Below is a small trained network, with its code and all its weights. Each question gives an input and a class and asks what happens when units are switched off, that is, made to give their printed mean instead of their output.

import numpy as np


def w(rows, s, z=0):
    codes = np.array(rows[::2]) - 128.0
    scale = np.full(codes.shape[1], s)
    scale[-1] = z or s
    return codes * scale


def f(y):
    return np.maximum(y, 0)


def log_softmax(a):
    a = a - a.max(-1, keepdims=True)
    return a - np.log(np.exp(a).sum(-1, keepdims=True))


def net(x, mask):
    res = np.array(x, float).reshape(1, 4) / 4 @ E
    y = f(res @ A[0][:, :-1].T + A[0][:, -1])
    res = res + np.where(mask, y, B[0][:, -1]) @ B[0][:, :-1]
    return log_softmax(res[-1] @ U[:, :-1].T + U[:, -1])


A, B = {}, {}
E = w([
[224,93,127,205],'x0',
[130,254,183,162],'x1',
[160,187,15,112],'x2',
[203,142,170,38],'x3',
],0.0081)
A[0] = w([
[143,231,207,162,111],'N0',
[212,112,188,26,88],'N1',
[105,86,214,146,121],'N2',
[176,156,43,121,88],'N3',
[55,97,118,218,218],'N4',
[131,112,214,126,150],'N5',
[217,79,158,228,108],'N6',
[142,31,63,65,135],'N7',
[121,81,203,151,3],'N8',
[3,135,148,56,103],'N9',
[119,33,141,100,58],'N10',
],0.014,0.002)
B[0] = w([
[194,126,160,249,251],'N0',
[97,46,16,145,252],'N1',
[120,204,97,100,213],'N2',
[173,195,85,76,218],'N3',
[102,83,25,155,238],'N4',
[75,179,117,104,202],'N5',
[196,54,182,51,241],'N6',
[172,164,180,217,255],'N7',
[170,199,83,95,192],'N8',
[240,58,162,67,238],'N9',
[160,164,157,214,210],'N10',
],0.021,0.0092)
U = w([
[135,124,175,254,83],'0',
[173,34,176,67,138],'1',
[76,31,19,186,153],'2',
[136,228,84,98,190],'3',
[112,81,119,161,253],'4',
[78,123,176,103,59],'5',
[54,123,160,126,62],'6',
[72,122,195,114,74],'7',
],0.0096,0.004)

Each question gives the input, the list of numbers given to net, and the class t.
The units are the neurons (one row each of A and B). Each row of codes is followed by its name. A weight is (code - 128) times the scale printed after its matrix; where a second scale follows, it is the last column's (A, B and U).
mask holds one flag per neuron, in row order. A switched-off neuron (its flag False) gives its mean, the last column of its row in B, instead of its output. The means were averaged over made-up inputs and are rounded, as every weight is.
A unit's drop is (log p(t) with every unit on - log p(t) with that unit switched off) / (log p(t) with every unit on - log p(t) with every unit switched off).
The circuit of an input: a set's keep is (log p(t) with only the set's units on - log p(t) with every unit switched off) / (log p(t) with every unit on - log p(t) with every unit switched off). Starting from all 11 units, units are removed one at a time, each time the one whose removal leaves the highest keep (on an exact tie, the one counted first), for as long as the keep stays at least 0.8.
units of the circuit, in order: the units of the circuit, biggest drop first
most important unit: the unit with the biggest drop
top k neurons: the k neurons with the biggest drops, biggest first
drop of u: that unit's drop, to one decimal
input [6,5,4,6], class 1: most important unit => N6
input [-6,-6,-4,-5], class 0: top 3 neurons => N10, N6, N7
input [1,3,-6,-3], class 3: top 3 neurons => N1, N2, N8
input [-5,-3,7,0], class 3: top 3 neurons => N6, N3, N0
input [-7,-5,0,1], class 1: top 2 neurons => N9, N0
input [-5,-4,5,0], class 1: top 2 neurons => N9, N0
input [-2,6,-8,2], class 3: top 4 neurons => N2, N8, N5, N7
input [2,6,5,7], class 2: top 2 neurons => N1, N7
input [7,6,-8,7], class 3: top 4 neurons => N2, N5, N8, N9
input [2,-4,5,-2], class 3: top 3 neurons => N0, N3, N1
input [0,-7,-1,-7], class 0: top 2 neurons => N7, N1
input [2,3,2,4], class 2: top 3 neurons => N7, N1, N10
input [4,5,6,-3], class 3: top 2 neurons => N3, N7
input [-5,8,3,-2], class 0: most important unit => N0
input [6,5,1,-8], class 2: top 2 neurons => N4, N9
input [8,6,-6,2], class 1: top 2 neurons => N6, N7
input [-6,5,-5,-6], class 1: top 4 neurons => N9, N1, N7, N10
input [3,2,-4,-1], class 3: units of the circuit, in order => N2, N8
input [-6,-5,1,0], class 1: drop of N4 => 0.1
input [-6,3,-5,0], class 1: most important unit => N9
input [-4,-4,3,3], class 0: drop of N4 => 0.4
input [-5,-5,1,3], class 0: drop of N10 => 0.5
input [4,-6,-4,4], class 0: drop of N9 => 0.2
